Below are the code and all the weights of a small trained network. Each question names an input and a target symbol and asks about switching units off, where a switched-off unit gives its printed mean instead of its output.

import numpy as np


def w(rows, s, z=0):
    codes = np.array(rows[::2]) - 128.0
    scale = np.full(codes.shape[1], s)
    scale[-1] = z or s
    return codes * scale


def norm(h):
    return h / np.sqrt((h * h).mean(-1, keepdims=True) + 1e-5)


def f(y):
    return np.maximum(y, 0)


def softmax(a):
    e = np.exp(a - a.max(-1, keepdims=True))
    return e / e.sum(-1, keepdims=True)


def log_softmax(a):
    a = a - a.max(-1, keepdims=True)
    return a - np.log(np.exp(a).sum(-1, keepdims=True))


def net(x, mask):
    ids = ['ΓΘΛαβεζημπστ'.index(c) for c in x.split()]
    T = len(ids)
    res = E[ids] + P[:T]
    u = 0
    for l in range(2):
        r = norm(res)
        for j in range(2):
            rows = slice(2 * j, 2 * j + 2)
            q, k, v = (r @ M[l][rows].T for M in (Q, K, V))
            z = softmax(np.where(np.tri(T) > 0, q @ k.T / 2**0.5, -1e9)) @ v
            o = O[l][rows]
            res = res + np.where(mask[u + j], z, o[:, -1]) @ o[:, :-1]
        u += 2
        y = f(norm(res) @ A[l][:, :-1].T + A[l][:, -1])
        res = res + np.where(mask[u : u + 4], y, B[l][:, -1]) @ B[l][:, :-1]
        u += 4
    return log_softmax(norm(res)[-1] @ U[:, :-1].T + U[:, -1])


Q, K, V, O, A, B = {}, {}, {}, {}, {}, {}
E = w([
[230,155,131],'Γ',
[194,165,155],'Θ',
[175,134,140],'Λ',
[195,205,143],'α',
[229,221,90],'β',
[194,120,106],'ε',
[212,118,90],'ζ',
[212,220,126],'η',
[195,252,118],'μ',
[94,204,176],'π',
[37,75,31],'σ',
[78,100,236],'τ',
],0.0037)
P = w([
[134,189,62],'0',
[253,45,145],'1',
[136,168,108],'2',
[66,217,92],'3',
[209,67,174],'4',
[141,161,111],'5',
[72,206,99],'6',
[182,71,174],'7',
[140,156,116],'8',
[75,200,104],'9',
[156,68,178],'10',
[142,156,115],'11',
[80,199,106],'12',
],0.0061)
Q[0] = w([
[126,141,186],'L0H0',
[2,152,60],'L0H0',
[252,44,146],'L0H1',
[119,103,196],'L0H1',
],0.0093)
K[0] = w([
[160,122,175],'L0H0',
[111,2,74],'L0H0',
[228,210,82],'L0H1',
[120,136,57],'L0H1',
],0.0097)
V[0] = w([
[135,198,210],'L0H0',
[185,125,186],'L0H0',
[104,75,127],'L0H1',
[128,150,254],'L0H1',
],0.0053)
O[0] = w([
[189,185,162,206],'L0H0',
[221,128,116,144],'L0H0',
[74,143,50,4],'L0H1',
[24,133,254,97],'L0H1',
],0.0044,0.0018)
A[0] = w([
[56,217,167,132],'L0N0',
[212,181,48,118],'L0N1',
[99,128,250,11],'L0N2',
[253,149,253,150],'L0N3',
],0.0036,0.0013)
B[0] = w([
[181,141,34,190],'L0N0',
[69,71,75,199],'L0N1',
[107,73,3,141],'L0N2',
[114,121,25,252],'L0N3',
],0.0042,0.0039)
Q[1] = w([
[133,22,139],'L1H0',
[94,39,149],'L1H0',
[75,183,111],'L1H1',
[255,93,182],'L1H1',
],0.0098)
K[1] = w([
[18,4,174],'L1H0',
[26,63,134],'L1H0',
[28,92,29],'L1H1',
[253,249,220],'L1H1',
],0.0061)
V[1] = w([
[113,208,1],'L1H0',
[103,57,64],'L1H0',
[144,89,216],'L1H1',
[191,208,91],'L1H1',
],0.0046)
O[1] = w([
[33,86,221,254],'L1H0',
[213,132,234,134],'L1H0',
[128,138,1,53],'L1H1',
[210,106,170,208],'L1H1',
],0.0037,0.0051)
A[1] = w([
[72,46,178,236],'L1N0',
[82,237,70,153],'L1N1',
[142,32,177,248],'L1N2',
[166,144,1,214],'L1N3',
],0.0046,0.0019)
B[1] = w([
[173,214,118,191],'L1N0',
[184,99,70,253],'L1N1',
[3,104,159,239],'L1N2',
[35,79,112,180],'L1N3',
],0.0045,0.0027)
U = w([
[226,4,144,208],'Γ',
[179,80,222,197],'Θ',
[86,83,247,118],'Λ',
[191,144,128,57],'α',
[172,108,55,59],'β',
[93,86,111,126],'ε',
[112,78,81,120],'ζ',
[179,138,92,70],'η',
[162,160,69,142],'μ',
[91,234,178,151],'π',
[28,144,12,160],'σ',
[23,181,212,2],'τ',
],0.013,0.0053)

Each question gives the input, a string of symbols that net reads in full, and the target symbol t.
The units are the heads (2 rows each of Q, K, V and O) and the neurons (one row each of A and B). Each row of codes is followed by its name. A weight is (code - 128) times the scale printed after its matrix; where a second scale follows, it is the last column's (O, A, B and U).
mask holds one flag per unit, layer by layer, with each layer's heads first. A switched-off unit (its flag False) gives its mean, the last column of its rows in O or B, instead of its output. The means were averaged over made-up inputs and are rounded, as every weight is.
A unit's drop is (log p(t) with every unit on - log p(t) with that unit switched off) / (log p(t) with every unit on - log p(t) with every unit switched off).
The circuit of an input: a set's keep is (log p(t) with only the set's units on - log p(t) with every unit switched off) / (log p(t) with every unit on - log p(t) with every unit switched off). Starting from all 12 units, units are removed one at a time, each time the one whose removal leaves the highest keep (on an exact tie, the one counted first), for as long as the keep stays at least 0.8.
units of the circuit, in order: the units of the circuit, biggest drop first
top k neurons: the k neurons with the biggest drops, biggest first
top k neurons in layer l: the k neurons of layer l with the biggest drops, biggest first
which heads matter: for each layer, one digit per head in row order, 1 if its drop is at least 0.15 and else 0, layers parted by /
drop of u: that unit's drop, to one decimal
input Θ π σ Θ σ σ π, target σ: units of the circuit, in order -> (L0H1)
input μ π Γ τ β π ε, target π: top 3 neurons -> (L0N3, L0N2, L0N1)
input σ σ α η, target σ: which heads matter -> 11 / 00
input α ε Θ η α β Λ σ Γ μ, target σ: units of the circuit, in order -> (L0H1, L1N3)
input α π α ζ, target π: top 2 neurons in layer 0 -> (L0N3, L0N1)
input σ π Γ, target Γ: which heads matter -> 11 / 10
input Λ α μ Γ σ μ Θ, target σ: top 2 neurons in layer 1 -> (L1N1, L1N0)
input π Θ α π Λ π α π β π σ π, target σ: which heads matter -> 01 / 11
input Γ Γ π ε, target π: which heads matter -> 00 / 11
input Θ Γ π σ μ τ, target τ: top 4 neurons -> (L1N2, L1N0, L0N2, L0N3)
input ζ β Γ, target Γ: top 3 neurons in layer 1 -> (L1N3, L1N0, L1N1)
input μ σ ε τ α α σ σ α σ σ Γ α, target σ: units of the circuit, in order -> (L0H1, L0H0)
input π π π μ π σ β Θ σ Γ, target σ: which heads matter -> 10 / 11
input μ σ η σ π σ Γ, target σ: units of the circuit, in order -> (L0H0)
input σ π π σ σ, target Λ: top 2 neurons -> (L1N2, L1N1)
input τ β π α π π Λ σ π μ, target σ: top 3 neurons in layer 1 -> (L1N1, L1N3, L1N0)
input σ α Γ μ π π τ σ σ π σ μ Θ, target σ: drop of L0H1 -> 0.3
input σ π Λ, target Λ: drop of L1H0 -> 0.2
input μ μ σ η, target σ: drop of L0H0 -> 0.5
input π σ σ β Λ Λ, target Λ: top neuron -> (L0N0)
